[145 107  53 193  99 130 101 117 162 141 109 171 127 144 163 104 174 162
 108  58 143 176 112  86 120 108 111 162] : zini
[124 128  70 156  84 165  93 169 119 159 117 187 190 173 144 129 149 121
 118  61 165 113 134 145 149 202 135 117] : Zuv
[122 151 182  96 157 130 159 131 112 110 151  95 120 109 114 144 101 114
 154 181 116 104 118  87 118 102  90 117] : pase
[145 147 157 107 163 105 161 112 128 111 151  94  96 105 114 135 110 133
 154 167 104 125 120 108 112  86 111 136] : supiv
[ 92 169 152 150 120 136 136 120 124 139 118 160 132 140 148 131 139 118
 127 144 132 147 132 158 148 156 155 124] : komor
[150 133 166 129 167 125 154  96 156  78 145  59  73  69 136 119 121 152
 139 174 108 149 134 128 135  41 130 161] : tal
rev: [111  86 112 108 120] -> supiv
rev: [155 156 148 158 132 147 132 144 127 118] -> komor
rev: [ 73  59 145] -> tal
rev: [169  93] -> Zuv
rev: [105 163] -> supiv
rev: [148 140 132 160 118 139 124] -> komor
rev: [108 120  86 112] -> zini

[153 160 162 111] -> komor
[129 155 207  73] -> rerek
[ 77 137 120 148] -> pon
[153 120 137  73] -> renov
rev: [ 73 207] -> rerek
rev: [162 160 153] -> komor
q: [ 77 137 120 148] -> pon
rev: [162 160] -> komor

[ 80 172 108 116 169 110 139 142 139 101 117 175 154  86 127  99 146 146
  94  97 137  96  88 154 105 112  88 144 108 126 187] -> supiv
[120 128 129 126 173 143 120 140 122 121 138  89 157  77 141  82 136 162
  70 115 137 106 151 154 148 121 153 141 108 148 193] -> Vuf
[120 156 110 181 110 156 130  93 142 141 104  85 123 151 134 174 129 146
 181 131  97 137 149 121 123 141 167 166 124 155  87] -> Zuv
[ 93 162 170 131 116 169  82 154  95  98 178 161  98 117  95  91  69 169
 104 100 158 100 148  98 101  90 138 135 165 176 122] -> pon
[131 114 111 131  84 101 150 121 147 114 112 186 105 164 122 182 134 110
 177 131 150 145  81 124 105 150  71 129 118 115  77] -> rerek
[ 93 162 170 202 116 169  82 154 149  98 178 161  98 117  95  91  69 169
 104 100 158 100 148  98 101  90 138 135 165 197 122] -> pase
[159  82  92 116 137  86 179 105 160 152  83  98 157 138 159 163 184  86
 154 152 100 152 111 168 147 159 115 123  98  83 134] -> renov
[153 112 143  92 120 107 131 118 112 141 138 103 128 133 135 112 144  75
 111 153 107 157 156 137 159 121 147  84 157  80 132] -> tal
[ 96 173 151 164 130 172  85 135 102 127 150  78 111 114 100 106  80 170
 108 119 130 108 170  95 124 111 184 143 144 176 127] -> komor
[133 150  94 193 140 151 143 104 158 140  96  87 133 138 146 177 143 178
 171 139 118 134  98 131 132 160 125 201  70 164 119] -> zini
rev: [169 116 131 170 162] -> pon
rev: [108 170  80] -> komor
q: [ 93 162 170 131 116 169  82 154  95  98 178 161  98 117  95  91  69 169
 104 100 158 100 148  98 101  90 138 135 165 176 122] -> pon
rev: [177 146 138 133  87  96 140 158 104 143 151 140] -> zini

[115 132 129 136 125 136  83 122] : renov
[127 111 141 129 146 133 178 142] : supiv
[145 148 132 137 142 162 144 138] : vomor
[103 112 105 114 101  90 132 102] : tal
[159 107  98 105  91  92 166  95] : das
[124 118 104 113 105 101 163 106] : pon
[102 140 138 134 153 144 177 113] : Vuf
[102 140 138 134 153 144 151 148] : rerek
[141 127 111 129  97 128  76  97] : Zuv
[109 125 107 116 115 107 177 114] : zini
[137 143 162 144  74 108  52  80] : komor
rev: [ 83 136] -> renov
rev: [114 177 107 115] -> zini
rev: [144 162 142 137] -> vomor
rev: [101 114 105 112 103] -> tal
rev: [162 142 137] -> vomor
rev: [129 111 127 141] -> Zuv

[121 147 147 121 165 120 132 137 110 122 118 134 112 151 123 136 128 117
 136 143 135 138 140 157 120 136 134 125 137 112 147 141] -> Vuf
[123 147 144 129 140 132 119 136 119 124 126 121 117 145 125 135 130 125
 142 130 143 134 146 146 121 144 135 129 139 110 134 127] -> pon
[158 158  84 154  94 164 132  96 143 153 132 126 143  94 152  98 108 164
 165 105  99 107  86  93 138  90 105 156 101 130 104 109] -> supiv
[ 95  96 199  92 190  85 128 170 106  99 132 139 110 186  99 173 153  87
  83 165 169 158 194 190 124 183 161  95 166 115 166 157] -> pase
[135  92 133 119 136 116 145 129 134 133 136 146 138 128 127 132 135 131
  95 138 118 129 126 128 140 122 131 120 127 151 132 143] -> komor
[152 132 126 110 140 122 165  97 159 133 170 177 169 116 146 120 104 140
 108 143  92 118 105 121 190 102  98 142  91 125 138 121] -> zini
[157 137  90 133 117 145 155  90 153 147 150 158 159  99 153 103 101 156
 138 125  85 110  83 102 168  84  95 152  88 131 121 116] -> rerek
rev: [126 132 153] -> supiv
rev: [186 110 139] -> pase
rev: [ 87 153 173  99 186 110 139 132  99 106 170] -> pase

[145 168 101 135  86 133]  zini
[104 121 182  99 135 163]  pon
[108 118 133 191 120 125]  vomor
[134  93 129 117 177 119]  komor
[154 169 163  99 182 135]  supiv
[131 125 133  57 139 106]  Zuv
[133 168  94 144 137 120]  rerek
[109 142 140 175  96 143]  das
[137 133 168  94 144 202]  Vuf
rev: [144  94 168 133 137] -> Vuf
rev: [163 135  99 182] -> pon
rev: [135  99] -> pon
rev: [135 101] -> zini
rev: [168 133 137] -> Vuf

[106 137 109 140 116] = vomor
[121  96 108 147  88] = das
[106 155 193 144 219] = komor
[166 101 120 114 122] = pon
[118  60  62 168  76] = zini
[150 107  72 110  43] = Zuv
[193 106 155 144 141] = Vuf
[ 87 137 152 154 159] = rerek
[132  50  43 153  33] = pase
[138 111 129 132 155] = tal
rev: [114 120] -> pon
rev: [129 111] -> tal
rev: [140 109 137 106] -> vomor
rev: [159 154 152] -> rerek
rev: [ 43  50 132] -> pase
rev: [144 193 155 106] -> komor
rev: [219 144 193 155] -> komor

[200  80  89 122 103]  tal
[136 195 156 122 103]  pon
[ 75 127 172 173  93]  renov
[ 80  89 121 172 103]  Zuv
rev: [173 172] -> renov
rev: [103 122  89  80] -> tal
q: [136 195 156 122 103] -> pon
rev: [172 121] -> Zuv
q: [ 80  89 121 172 103] -> Zuv

[118 202 196 202 174] : supiv
[196 199 174 109 143] : renov
[ 65  97 100 119 188] : Vuf
rev: [202 118] -> supiv
rev: [174 202 196] -> supiv

